[[ 41  -2]
 [-38  -3]
 [-17  -9]]
->
[41 -3]

[[-30  15  15]
 [  9  21  -8]
 [-40  -6 -10]
 [-15  12 -15]
 [-37  42 -25]]
->
[-30  21 -10]

[[ -8 -39 -23  17 -19]
 [ 19 -24  29 -15  13]
 [-21 -15  22 -12  40]
 [ 18  13  20 -37  38]]
->
[ -8 -24  22 -37]

[[ 33 -37 -16]
 [-10  -1 -52]
 [ 19  -5 -15]
 [-16  -4 -47]
 [-28 -12 -42]]
->
[ 33  -1 -15]

[[ 16  29]
 [ 32 -53]
 [-43 -16]
 [  7  32]]
->
[ 16 -53]

[[  3  -8   7  16  11]
 [ 16   5  32 -14  41]
 [  6   2   3  -2   7]
 [ 24 -16  11 -23 -16]]
->
[  3   5   3 -23]

[[  8   9  -4 -24 -41]
 [ 44 -37 -13  11 -41]]
->
[  8 -37]
---
[[ -7   6  15 -24   6 -31   3  -9   6]
 [  9  -7  -9  17  39  46 -16 -20 -20]
 [  9  -7  -9  17  38  46 -16 -20 -20]
 [  8  -5  18 -10  18  12   6 -26 -13]
 [-27   0  20  19 -51 -26  -9   4 -18]
 [-22  22   7  16  -7   0  15  10 -19]
 [-19  12 -32  11  16 -15 -22  28  18]
 [-12  -1   4   9 -42 -21   9  21   5]
 [-19  12 -32  10  16 -15 -21  28  19]]
->
[[  6 -20 -20 -13 -18 -19  18   5  19]
 [ -9 -20 -20 -26   4  10  28  21  28]
 [  3 -16 -16   6  -9  15 -22   9 -21]
 [-31  46  46  12 -26   0 -15 -21 -15]
 [  6  39  38  18 -51  -7  16 -42  16]
 [-24  17  17 -10  19  16  11   9  10]
 [ 15  -9  -9  18  20   7 -32   4 -32]
 [  6  -7  -7  -5   0  22  12  -1  12]
 [ -7   9   9   8 -27 -22 -19 -12 -19]]

[[-27 -17]
 [ -4 -37]
 [-48 -10]
 [ -3   3]
 [-19   3]
 [ -5 -16]]
->
[[-17 -37 -10   3   3 -16]
 [-27  -4 -48  -3 -19  -5]]

[[-13   3 -23 -16  20  -2  11 -33  10 -27  -7   5]
 [ -9   8 -27 -18  14   6  19 -46   8 -21   1   4]]
->
[[  5   4]
 [ -7   1]
 [-27 -21]
 [ 10   8]
 [-33 -46]
 [ 11  19]
 [ -2   6]
 [ 20  14]
 [-16 -18]
 [-23 -27]
 [  3   8]
 [-13  -9]]

[[  1 -33]
 [  1   6]
 [  3 -53]
 [  0 -33]
 [ -1  45]]
->
[[-33   6 -53 -33  45]
 [  1   1   3   0  -1]]

[[  7   0  37   6 -28 -17 -37  -4  13]
 [ -6  14  32   1 -18  10 -23   2  11]
 [ 15  -8  39   8 -31 -33 -42  -6  11]
 [ -3  29   1   1  -5   9  10  16  -9]
 [ 22 -15  40   8 -34 -44 -46  -6  10]]
->
[[ 13  11  11  -9  10]
 [ -4   2  -6  16  -6]
 [-37 -23 -42  10 -46]
 [-17  10 -33   9 -44]
 [-28 -18 -31  -5 -34]
 [  6   1   8   1   8]
 [ 37  32  39   1  40]
 [  0  14  -8  29 -15]
 [  7  -6  15  -3  22]]

[[-25  16  21]
 [-53 -14 -18]
 [ 42   2  52]
 [ 53 -48  22]
 [-28 -42  41]
 [ -6   2  12]
 [ 39  -2 -30]
 [ 12 -17 -28]
 [ 20 -19  31]
 [ 12 -47 -39]
 [ 35  26 -25]
 [ 52  24 -19]]
->
[[ 21 -18  52  22  41  12 -30 -28  31 -39 -25 -19]
 [ 16 -14   2 -48 -42   2  -2 -17 -19 -47  26  24]
 [-25 -53  42  53 -28  -6  39  12  20  12  35  52]]
---
[[  3 -32 -37   0]
 [ -1 -45 -35  21]
 [  1 -15   7  -5]
 [-11 -16   3  -1]
 [-32 -11 -33 -18]]
->
[[ -1 -45 -35]
 [  1 -15   7]]

[[-38   1  36  38]
 [-10  23  20   8]
 [-43 -20 -14   2]
 [ 16  32  -2  44]]
->
[[-10  23  20]
 [-43 -20 -14]]

[[32  6 51 26 19]
 [25 14 54 17 20]
 [ 8 36 26 11 13]]
->
[[25 14 54]
 [ 8 36 26]]

[[ 0  2  0 -2 20]
 [-2 -3  0 26 -7]
 [ 4  1  1  9  0]
 [ 1 -4  0  1  4]
 [-3 43  0  5 -5]]
->
[[-2 -3  0]
 [ 4  1  1]]

[[  2  12 -16   1   0]
 [  8  10  24   8   6]
 [ 20 -40   9  -2  24]
 [  5  10 -15   6 -13]]
->
[[  8  10  24]
 [ 20 -40   9]]

[[ 55 -39  27  -3  -7]
 [ 15 -18   7 -43  11]
 [ -5 -16 -40   2 -12]]
->
[[ 15 -18   7]
 [ -5 -16 -40]]

[[-14 -56   8]
 [ 35  -7 -17]
 [-14  -5 -18]
 [ 55  -2  -1]
 [-52  -6  45]]
->
[[ 35  -7 -17]
 [-14  -5 -18]]

[[-12  13  13 -17]
 [ -4 -24 -14   4]
 [  2 -16 -12 -10]
 [-24 -45 -31   7]
 [-37 -35 -13  13]]
->
[[ -4 -24 -14]
 [  2 -16 -12]]
